Below is a small trained network, with its code and all its weights. Each question gives an input and a target symbol and asks what happens when units are switched off, that is, made to give their printed mean instead of their output.

import numpy as np


def w(rows, s, z=0):
    codes = np.array(rows[::2]) - 128.0
    scale = np.full(codes.shape[1], s)
    scale[-1] = z or s
    return codes * scale


def norm(h):
    return h / np.sqrt((h * h).mean(-1, keepdims=True) + 1e-5)


def f(y):
    return y / 2 * (1 + np.tanh(0.7978845608 * (y + 0.044715 * y**3)))


def softmax(a):
    e = np.exp(a - a.max(-1, keepdims=True))
    return e / e.sum(-1, keepdims=True)


def log_softmax(a):
    a = a - a.max(-1, keepdims=True)
    return a - np.log(np.exp(a).sum(-1, keepdims=True))


def net(x, mask):
    ids = ['ΘΛδζμστφψ'.index(c) for c in x.split()]
    T = len(ids)
    res = E[ids] + P[:T]
    u = 0
    for l in range(2):
        q, k, v = (norm(res) @ M[l].T for M in (Q, K, V))
        z = softmax(np.where(np.tri(T) > 0, q @ k.T / 2**0.5, -1e9)) @ v
        res = res + np.where(mask[u], z, O[l][:, -1]) @ O[l][:, :-1]
        u += 1
        y = f(norm(res) @ A[l][:, :-1].T + A[l][:, -1])
        res = res + np.where(mask[u : u + 12], y, B[l][:, -1]) @ B[l][:, :-1]
        u += 12
    return log_softmax(norm(res)[-1] @ U[:, :-1].T + U[:, -1])


Q, K, V, O, A, B = {}, {}, {}, {}, {}, {}
E = w([
[103,5,128,175],'Θ',
[127,144,109,110],'Λ',
[104,96,93,22],'δ',
[96,66,140,165],'ζ',
[96,88,162,113],'μ',
[107,32,196,116],'σ',
[123,82,154,196],'τ',
[169,138,114,115],'φ',
[89,165,142,206],'ψ',
],0.022)
P = w([
[73,75,111,124],'0',
[237,165,119,193],'1',
[205,151,158,94],'2',
[177,164,147,99],'3',
[2,124,26,92],'4',
[197,77,92,52],'5',
],0.0097)
Q[0] = w([
[74,99,12,163],'0.h0',
[117,53,149,254],'0.h0',
],0.0089)
K[0] = w([
[236,187,188,254],'0.h0',
[49,230,206,131],'0.h0',
],0.0057)
V[0] = w([
[2,221,209,122],'0.h0',
[37,103,134,70],'0.h0',
],0.013)
O[0] = w([
[3,205,138,102,1],'0.h0',
[164,172,188,141,87],'0.h0',
],0.015,0.0058)
A[0] = w([
[147,158,133,51,57],'0.n0',
[74,75,180,122,248],'0.n1',
[104,71,185,254,163],'0.n2',
[83,168,98,203,164],'0.n3',
[113,108,138,133,27],'0.n4',
[113,133,70,151,251],'0.n5',
[123,202,53,109,94],'0.n6',
[92,95,155,133,39],'0.n7',
[166,135,157,138,80],'0.n8',
[117,112,138,182,31],'0.n9',
[59,57,198,165,210],'0.n10',
[151,106,96,116,128],'0.n11',
],0.017,0.0018)
B[0] = w([
[200,143,91,221,135],'0.n0',
[52,146,159,192,199],'0.n1',
[204,163,254,44,254],'0.n2',
[209,216,112,128,214],'0.n3',
[133,143,157,141,127],'0.n4',
[142,129,116,95,184],'0.n5',
[172,96,57,81,157],'0.n6',
[91,143,177,152,147],'0.n7',
[78,130,55,110,168],'0.n8',
[143,122,184,129,149],'0.n9',
[12,161,210,139,236],'0.n10',
[172,160,162,71,191],'0.n11',
],0.017,0.0072)
Q[1] = w([
[204,136,123,220],'1.h0',
[87,9,139,123],'1.h0',
],0.016)
K[1] = w([
[23,90,151,225],'1.h0',
[178,11,189,69],'1.h0',
],0.012)
V[1] = w([
[130,9,205,138],'1.h0',
[204,102,180,205],'1.h0',
],0.015)
O[1] = w([
[90,66,212,8,120],'1.h0',
[190,151,213,126,254],'1.h0',
],0.013,0.0058)
A[1] = w([
[101,125,219,93,82],'1.n0',
[146,89,55,96,60],'1.n1',
[104,76,131,159,170],'1.n2',
[172,123,78,168,54],'1.n3',
[191,153,144,95,250],'1.n4',
[180,174,105,152,161],'1.n5',
[74,181,251,90,203],'1.n6',
[135,62,88,162,120],'1.n7',
[96,71,232,176,234],'1.n8',
[146,125,146,122,96],'1.n9',
[117,87,124,156,104],'1.n10',
[78,200,138,123,248],'1.n11',
],0.019,0.0021)
B[1] = w([
[108,220,96,187,206],'1.n0',
[146,110,193,71,159],'1.n1',
[155,142,87,127,126],'1.n2',
[112,150,93,96,156],'1.n3',
[67,116,139,153,226],'1.n4',
[81,92,122,116,180],'1.n5',
[197,252,170,91,255],'1.n6',
[186,164,156,93,138],'1.n7',
[130,191,33,137,208],'1.n8',
[122,139,138,150,147],'1.n9',
[142,156,110,129,122],'1.n10',
[188,79,139,120,185],'1.n11',
],0.031,0.014)
U = w([
[133,208,180,169,215],'Θ',
[134,166,33,151,245],'Λ',
[44,123,132,164,135],'δ',
[80,113,158,135,58],'ζ',
[59,132,118,85,41],'μ',
[82,122,154,134,20],'σ',
[126,114,140,158,44],'τ',
[255,67,106,155,132],'φ',
[155,132,41,53,5],'ψ',
],0.013,0.0034)

Each question gives the input, a string of symbols that net reads in full, and the target symbol t.
The units are the heads (2 rows each of Q, K, V and O) and the neurons (one row each of A and B). Each row of codes is followed by its name. A weight is (code - 128) times the scale printed after its matrix; where a second scale follows, it is the last column's (O, A, B and U).
mask holds one flag per unit, layer by layer, with each layer's heads first. A switched-off unit (its flag False) gives its mean, the last column of its rows in O or B, instead of its output. The means were averaged over made-up inputs and are rounded, as every weight is.
A unit's drop is (log p(t) with every unit on - log p(t) with that unit switched off) / (log p(t) with every unit on - log p(t) with every unit switched off).
The circuit of an input: a set's keep is (log p(t) with only the set's units on - log p(t) with every unit switched off) / (log p(t) with every unit on - log p(t) with every unit switched off). Starting from the 12 units with the biggest drops (on a tie, the unit counted first), units are removed one at a time, each time the one whose removal leaves the highest keep (on an exact tie, the one counted first), for as long as the keep stays at least 0.8.
units of the circuit, in order: the units of the circuit, biggest drop first
unit that matters most: the unit with the biggest drop
top k neurons: the k neurons with the biggest drops, biggest first
top k neurons in layer l: the k neurons of layer l with the biggest drops, biggest first
drop when u is switched off: that unit's drop, to one decimal
input δ μ δ ψ δ μ, target Λ: units of the circuit, in order : (1.n8 0.n2)
input δ σ φ, target δ: top 4 neurons : (0.n2 1.n6 0.n0 0.n10)
input ψ φ φ ψ, target Λ: top 2 neurons : (0.n3 1.n6)
input φ μ φ φ, target φ: unit that matters most : 0.h0
input φ ζ φ, target φ: top 2 neurons : (0.n10 1.n6)
input μ ψ φ, target μ: top 4 neurons in layer 0 : (0.n10 0.n0 0.n2 0.n1)
input μ Θ ψ φ, target μ: top 3 neurons : (0.n2 1.n6 0.n10)
input Λ δ μ δ, target Λ: top 2 neurons : (0.n2 0.n0)
input ψ ψ δ, target ψ: top 2 neurons in layer 1 : (1.n0 1.n3)
input ψ φ φ Λ, target ψ: top 2 neurons : (0.n10 0.n2)
input φ δ Λ, target φ: top 3 neurons : (0.n10 1.n6 0.n2)
input Λ ψ σ φ, target Λ: top 4 neurons : (0.n2 0.n8 1.n6 0.n11)
input μ ψ Λ, target μ: top 2 neurons in layer 1 : (1.n6 1.n8)
input ψ ζ δ, target ψ: top 2 neurons : (0.n0 0.n2)
input Λ ψ ψ ψ, target Λ: top 2 neurons in layer 1 : (1.n6 1.n4)
input δ ψ δ φ, target δ: unit that matters most : 1.n6
input μ ψ φ φ μ, target Λ: top 2 neurons in layer 0 : (0.n2 0.n3)
input ψ φ φ, target ψ: top 2 neurons : (0.n10 1.n3)
input φ φ Λ δ, target φ: drop when 0.n10 is switched off : 0.5
input Λ τ ψ φ, target Λ: top neuron in layer 1 : (1.n6)
input τ ψ ψ σ φ, target ψ: drop when 0.h0 is switched off : 0.7
input φ φ Λ, target φ: drop when 0.h0 is switched off : 1.6
input φ φ φ ψ φ δ, target φ: drop when 0.h0 is switched off : 0.7
